Below is a small trained network, with its code and all its weights. Each question gives an input and a class and asks what happens when units are switched off, that is, made to give their printed mean instead of their output.

import numpy as np


def w(rows, s, z=0):
    codes = np.array(rows[::2]) - 128.0
    scale = np.full(codes.shape[1], s)
    scale[-1] = z or s
    return codes * scale


def norm(h):
    return h / np.sqrt((h * h).mean(-1, keepdims=True) + 1e-5)


def f(y):
    return np.maximum(y, 0)


def log_softmax(a):
    a = a - a.max(-1, keepdims=True)
    return a - np.log(np.exp(a).sum(-1, keepdims=True))


def net(x, mask):
    res = np.array(x, float).reshape(1, 4) / 4 @ E
    u = 0
    for l in range(3):
        y = f(norm(res) @ A[l][:, :-1].T + A[l][:, -1])
        res = res + np.where(mask[u : u + 9], y, B[l][:, -1]) @ B[l][:, :-1]
        u += 9
    return log_softmax(norm(res)[-1] @ U[:, :-1].T + U[:, -1])


A, B = {}, {}
E = w([
[95,221,205,151,96,139,93,168],'x0',
[39,180,90,23,139,118,76,197],'x1',
[119,139,117,141,116,122,117,108],'x2',
[93,77,136,74,140,165,2,156],'x3',
],0.0096)
A[0] = w([
[175,70,177,119,99,139,44,112,42],'0.n1',
[117,142,136,130,16,153,155,105,57],'0.n2',
[138,110,142,161,124,127,92,134,198],'0.n3',
[35,115,112,116,254,145,33,141,1],'0.n4',
[175,169,159,151,112,114,111,141,127],'0.n5',
[75,29,98,147,141,176,90,124,116],'0.n6',
[95,106,30,107,176,72,160,131,125],'0.n7',
[101,73,188,189,111,147,174,161,131],'0.n8',
[139,95,115,170,160,160,27,164,130],'0.n9',
],0.0078,0.0032)
B[0] = w([
[131,229,104,100,193,201,186,95,205],'0.n1',
[141,112,86,156,189,111,102,127,154],'0.n2',
[141,127,135,106,184,87,123,138,192],'0.n3',
[128,92,117,179,18,113,123,201,254],'0.n4',
[84,129,111,114,178,169,48,140,178],'0.n5',
[221,154,60,115,137,123,72,97,226],'0.n6',
[184,131,142,61,95,3,124,170,236],'0.n7',
[115,99,97,149,183,114,160,164,195],'0.n8',
[75,87,188,99,114,153,152,110,235],'0.n9',
],0.0081,0.0051)
A[1] = w([
[211,123,156,133,121,157,116,49,151],'1.n1',
[79,229,222,169,138,133,178,131,115],'1.n2',
[72,149,255,157,133,224,123,69,2],'1.n3',
[199,150,137,231,222,88,113,164,97],'1.n4',
[75,181,23,87,126,64,113,191,161],'1.n5',
[190,10,58,112,156,91,99,145,144],'1.n6',
[149,126,163,180,79,25,219,111,141],'1.n7',
[175,40,60,119,112,156,108,109,166],'1.n8',
[160,78,158,93,106,96,56,149,114],'1.n9',
],0.0079,0.0039)
B[1] = w([
[127,190,121,58,148,182,92,162,191],'1.n1',
[217,149,140,124,163,211,65,121,193],'1.n2',
[46,2,163,41,111,163,140,39,162],'1.n3',
[51,124,96,129,107,109,57,175,209],'1.n4',
[235,124,158,121,68,107,251,123,254],'1.n5',
[83,200,91,166,104,106,204,70,242],'1.n6',
[53,65,149,36,71,71,123,170,232],'1.n7',
[146,222,106,141,193,231,99,72,210],'1.n8',
[68,125,95,200,177,116,168,91,192],'1.n9',
],0.0075,0.0076)
A[2] = w([
[104,140,24,127,71,81,193,128,193],'2.n1',
[22,130,214,248,73,133,61,212,68],'2.n2',
[56,51,143,123,160,126,147,77,118],'2.n3',
[131,133,123,185,147,81,148,187,37],'2.n4',
[130,121,205,125,67,79,134,143,255],'2.n5',
[154,204,206,81,60,119,192,156,132],'2.n6',
[36,114,145,91,137,125,151,66,8],'2.n7',
[114,144,130,177,110,104,134,88,79],'2.n8',
[78,159,169,154,113,106,62,170,120],'2.n9',
],0.011,0.0029)
B[2] = w([
[78,73,211,134,128,177,67,178,250],'2.n1',
[172,92,164,159,131,61,244,179,206],'2.n2',
[63,90,90,105,25,202,55,96,153],'2.n3',
[124,165,62,112,110,102,149,115,145],'2.n4',
[139,163,130,99,177,80,101,99,196],'2.n5',
[153,146,75,192,167,161,138,67,221],'2.n6',
[57,78,42,139,88,156,82,134,148],'2.n7',
[122,124,167,95,139,143,133,158,138],'2.n8',
[136,124,93,53,93,88,119,83,173],'2.n9',
],0.011,0.013)
U = w([
[38,33,143,120,97,210,68,155,1],'0',
[159,109,162,129,131,15,210,173,210],'1',
[180,250,90,185,209,191,110,78,181],'2',
],0.014,0.00046)

Each question gives the input, the list of numbers given to net, and the class t.
The units are the neurons (one row each of A and B). Each row of codes is followed by its name. A weight is (code - 128) times the scale printed after its matrix; where a second scale follows, it is the last column's (A, B and U).
mask holds one flag per neuron, layer by layer. A switched-off neuron (its flag False) gives its mean, the last column of its row in B, instead of its output. The means were averaged over made-up inputs and are rounded, as every weight is.
A unit's drop is (log p(t) with every unit on - log p(t) with that unit switched off) / (log p(t) with every unit on - log p(t) with every unit switched off).
The circuit of an input: a set's keep is (log p(t) with only the set's units on - log p(t) with every unit switched off) / (log p(t) with every unit on - log p(t) with every unit switched off). Starting from the 12 units with the biggest drops (on a tie, the unit counted first), units are removed one at a time, each time the one whose removal leaves the highest keep (on an exact tie, the one counted first), for as long as the keep stays at least 0.8.
circuit, biggest first: the units of the circuit, biggest drop first
most important unit: the unit with the biggest drop
top k neurons: the k neurons with the biggest drops, biggest first
drop when u is switched off: that unit's drop, to one decimal
input [0,0,1,8], class 2: most important unit => 0.n6
input [3,3,-6,8], class 1: top 2 neurons => 0.n4, 2.n2
input [-2,4,5,-1], class 1: top 2 neurons => 1.n5, 0.n7
input [2,8,7,0], class 2: top 4 neurons => 1.n5, 2.n6, 1.n7, 1.n4
input [6,6,-1,1], class 1: circuit, biggest first => 2.n2, 0.n4
input [1,1,7,2], class 1: circuit, biggest first => 0.n4, 2.n2
input [-4,0,-3,-3], class 0: top 4 neurons => 2.n1, 2.n2, 1.n7, 0.n1
input [8,1,-2,-7], class 2: top 4 neurons => 1.n2, 2.n6, 0.n4, 1.n9
input [-6,0,-3,1], class 2: top 2 neurons => 1.n8, 0.n6
input [-3,-6,-1,0], class 0: top 2 neurons => 1.n2, 1.n7
input [-6,-6,2,1], class 2: top 4 neurons => 1.n8, 0.n4, 0.n6, 1.n1
input [-6,-6,-8,-8], class 0: top 2 neurons => 1.n5, 1.n7
input [-7,5,8,-1], class 1: top 2 neurons => 0.n7, 1.n5
input [3,6,-7,-6], class 2: circuit, biggest first => 2.n6
input [-8,-1,-4,-2], class 0: top 2 neurons => 2.n1, 2.n2
input [1,5,-7,5], class 1: drop when 2.n2 is switched off => 0.2
input [-6,-2,6,-1], class 0: drop when 2.n1 is switched off => 0.1
input [-1,0,3,-6], class 0: drop when 2.n2 is switched off => 0.1
